Below is a small trained network, with its code and all its weights. Each question gives an input and a class and asks what happens when units are switched off, that is, made to give their printed mean instead of their output.

import numpy as np


def w(rows, s, z=0):
    codes = np.array(rows[::2]) - 128.0
    scale = np.full(codes.shape[1], s)
    scale[-1] = z or s
    return codes * scale


def f(y):
    return y / 2 * (1 + np.tanh(0.7978845608 * (y + 0.044715 * y**3)))


def log_softmax(a):
    a = a - a.max(-1, keepdims=True)
    return a - np.log(np.exp(a).sum(-1, keepdims=True))


def net(x, mask):
    res = np.array(x, float).reshape(1, 7) / 4 @ E
    y = f(res @ A[0][:, :-1].T + A[0][:, -1])
    res = res + np.where(mask, y, B[0][:, -1]) @ B[0][:, :-1]
    return log_softmax(res[-1] @ U[:, :-1].T + U[:, -1])


A, B = {}, {}
E = w([
[81,89,128,174,194,117,52,46],'x0',
[136,201,126,14,104,63,103,60],'x1',
[74,3,197,75,27,105,115,129],'x2',
[132,124,127,128,129,126,133,125],'x3',
[102,128,20,161,54,165,164,47],'x4',
[126,129,126,126,128,126,131,128],'x5',
[177,105,59,190,82,21,61,156],'x6',
],0.0071)
A[0] = w([
[163,163,133,139,85,150,188,226,149],'N0',
[125,167,255,140,204,71,115,193,27],'N1',
[60,170,182,85,145,167,179,87,77],'N2',
[140,202,109,133,153,191,84,157,221],'N3',
[90,70,115,186,121,176,141,202,42],'N4',
[163,162,54,145,189,98,135,157,105],'N5',
[67,127,138,180,209,95,77,95,97],'N6',
[141,172,102,132,158,157,99,142,40],'N7',
[184,172,125,136,170,150,136,99,80],'N8',
[115,216,112,4,96,70,75,74,22],'N9',
[87,126,44,151,76,176,193,54,1],'N10',
[86,73,133,145,193,135,77,50,118],'N11',
[140,88,77,182,117,114,100,182,223],'N12',
[156,154,98,140,168,124,150,125,40],'N13',
[41,178,149,118,144,154,154,140,63],'N14',
[86,61,139,113,30,137,123,114,51],'N15',
[115,109,87,170,158,196,109,206,33],'N16',
[118,75,194,91,98,116,97,160,111],'N17',
[145,159,106,185,64,58,58,174,9],'N18',
[153,131,194,123,142,184,165,67,10],'N19',
[150,159,102,151,178,107,178,117,65],'N20',
[81,128,155,123,151,243,152,146,130],'N21',
[191,156,144,111,78,126,211,174,49],'N22',
],0.0096,0.0082)
B[0] = w([
[126,119,91,116,92,150,116,190,214],'N0',
[188,248,130,229,82,112,104,58,185],'N1',
[150,108,67,119,153,35,101,165,191],'N2',
[114,77,163,67,89,107,188,81,241],'N3',
[117,111,167,162,199,187,107,120,174],'N4',
[74,120,159,75,122,126,151,92,190],'N5',
[100,103,89,118,46,159,83,200,185],'N6',
[29,126,145,180,112,105,175,110,131],'N7',
[90,101,176,120,120,120,170,143,157],'N8',
[143,76,163,178,218,238,83,163,200],'N9',
[180,229,128,199,103,115,94,65,183],'N10',
[106,143,96,97,50,151,123,212,201],'N11',
[176,136,126,87,167,120,142,101,254],'N12',
[52,140,172,169,130,96,158,139,133],'N13',
[108,102,106,136,146,96,88,134,144],'N14',
[84,123,205,147,114,88,167,87,184],'N15',
[124,101,179,189,173,142,122,143,159],'N16',
[106,148,180,114,113,95,172,81,196],'N17',
[84,98,43,139,194,43,101,115,160],'N18',
[69,108,113,217,209,48,118,175,136],'N19',
[88,133,221,160,133,120,176,134,149],'N20',
[168,97,75,106,164,82,135,107,216],'N21',
[48,151,70,182,82,138,110,205,166],'N22',
],0.011,0.0083)
U = w([
[55,137,209,120,123,105,171,104,71],'0',
[139,111,64,137,211,42,113,137,57],'1',
[182,248,128,188,104,148,109,83,102],'2',
[147,102,170,165,223,253,111,156,118],'3',
[84,156,98,121,55,176,110,221,57],'4',
[179,131,136,74,122,146,136,115,248],'5',
[179,129,140,75,117,148,135,115,239],'6',
],0.014,0.016)

Each question gives the input, the list of numbers given to net, and the class t.
The units are the neurons (one row each of A and B). Each row of codes is followed by its name. A weight is (code - 128) times the scale printed after its matrix; where a second scale follows, it is the last column's (A, B and U).
mask holds one flag per neuron, in row order. A switched-off neuron (its flag False) gives its mean, the last column of its row in B, instead of its output. The means were averaged over made-up inputs and are rounded, as every weight is.
A unit's drop is (log p(t) with every unit on - log p(t) with that unit switched off) / (log p(t) with every unit on - log p(t) with every unit switched off).
The circuit of an input: a set's keep is (log p(t) with only the set's units on - log p(t) with every unit switched off) / (log p(t) with every unit on - log p(t) with every unit switched off). Starting from the 12 units with the biggest drops (on a tie, the unit counted first), units are removed one at a time, each time the one whose removal leaves the highest keep (on an exact tie, the one counted first), for as long as the keep stays at least 0.8.
units of the circuit, in order: the units of the circuit, biggest drop first
unit that matters most: the unit with the biggest drop
top k neurons: the k neurons with the biggest drops, biggest first
drop when u is switched off: that unit's drop, to one decimal
input [8,6,4,2,-3,-8,-1], class 4: unit that matters most => N11
input [-4,-5,2,5,6,0,7], class 1: top 2 neurons => [N18, N1]
input [5,2,-5,-8,6,-1,3], class 5: top 3 neurons => [N1, N3, N5]
input [7,3,-5,-5,4,2,4], class 4: units of the circuit, in order => [N6, N11]
input [6,-3,-8,0,-8,-5,5], class 0: top 2 neurons => [N5, N3]
input [8,-7,-1,-5,5,-1,0], class 4: top 3 neurons => [N11, N6, N9]
input [8,5,4,5,-4,7,-4], class 4: units of the circuit, in order => [N11, N6]
input [-3,-8,-1,-5,-4,-4,6], class 3: top 2 neurons => [N4, N16]
input [5,-1,-6,1,3,1,-7], class 1: top 3 neurons => [N21, N2, N19]
input [-2,-5,5,-4,7,-1,6], class 2: top 3 neurons => [N10, N3, N21]
input [7,1,1,5,-4,6,5], class 4: top 2 neurons => [N6, N11]
input [-8,8,-2,4,3,5,-4], class 3: top 3 neurons => [N9, N11, N6]
input [-8,6,-2,-2,0,4,8], class 1: top 2 neurons => [N18, N11]
input [-5,0,-1,5,8,-1,-3], class 2: unit that matters most => N10
input [-6,7,-1,7,-8,8,-8], class 1: drop when N2 is switched off => 0.8
input [-5,-7,-6,7,8,7,-5], class 2: drop when N9 is switched off => 0.5
input [8,4,3,-7,3,5,-3], class 4: drop when N11 is switched off => 0.2
